Each row has a name. Each piece below is followed by the name of the row it came from, unless a question asks for something else. Each question is about the rows just above it.

[115 137 159  83  90 100 114 116 125 185 188 113 133  52 105 121  85  99
 173 174  89 116 112] = K957
[116 119 125 130 105 163 120 121 132 147 130 116 144 142 115 144 150 145
 166 134 143 129 141] = K545
[102 150 134  83  85 110 103 116 109 177 169 116 156  49 162 115 139 163
 133 133 154 178 155] = K470
[116 154 178 102 133 178 134 169 155 116 162 109 103 115  49 139 163 110
  83 150 133 156  85] = K903
[138 145 132 134 149 113 127 128 155 138 123 143 101 112 128 166 147 124
 136 140 137 149 120] = K478
[121 150 134  83  85 110 103 116 109 177 169 116 156  49 162 135 132 116
 121 124 121 139 118] = K956
[137 160 124 112 148 146 128 123 143 105  92  98 119 151 102 141 144 125
 133 124 119 138 128] = K15
[102 150 134  83  85 110 103 116 109 177 169 116 156  49 123  98  74  92
 171 171 101 130  94] = K946
[108 157 145  79  88 108 109 113 107 175  79 111 163  52 129 111  77  88
 165 178 101 128  79] = K137
[113 112 128 134 101 155 120 123 132 150 138 128 147 136 124 140 145 143
 166 137 149 127 138] = K227
find: [102 150 134  83  85 110 103 116 109 177 169 116 156  49 162 115 139 163
 133 133 154 178 155]
K470
[155 178 154 133 133 163 139 115 162  49 156 116 169 177 109 116 103 110
  85  83 134 150 102] is which row reordered?
K470
Which value appears more than once in K957?
[116]
find: [128 134 101 155 120 123 132]
K227
[138 145 132 134 149 113 127 128 155 138 123 143 101 112 128 166 147 124
 136 140 137 149 120] is in which row?
K478
[101 112 113 120 123 124 127 128 128 132 134 136 137 138 138 140 143 145
 147 149 150 155 166] is which row reordered?
K227

[162 135 186 155 121 119  96 172 165 133] : K555
[164 123 120 129 163 123 113 150 142 140] : K290
[128 159 125 120 134 170 160 141 122 145] : K901
[123 151 113 123 140 164 163 129 120 142] : K850
[158 162 189 164 119 158 112 193 171 149] : K702
[157 173 184 151 119 173 125 195 162 150] : K477
[151 171 160 120 122 174 142 175 137 141] : K718
[129 143 107 129 154 126 107 150 105 124] : K569
[126 129 107 107 143 129 154 107 110 131] : K492
Which row holds [184 151 119 173 125 195 162 150]?
K477
[123 140 164 163 129 120 142 123 151 113] is which row reordered?
K850
find: [126 129 107 107 143 129 154]
K492

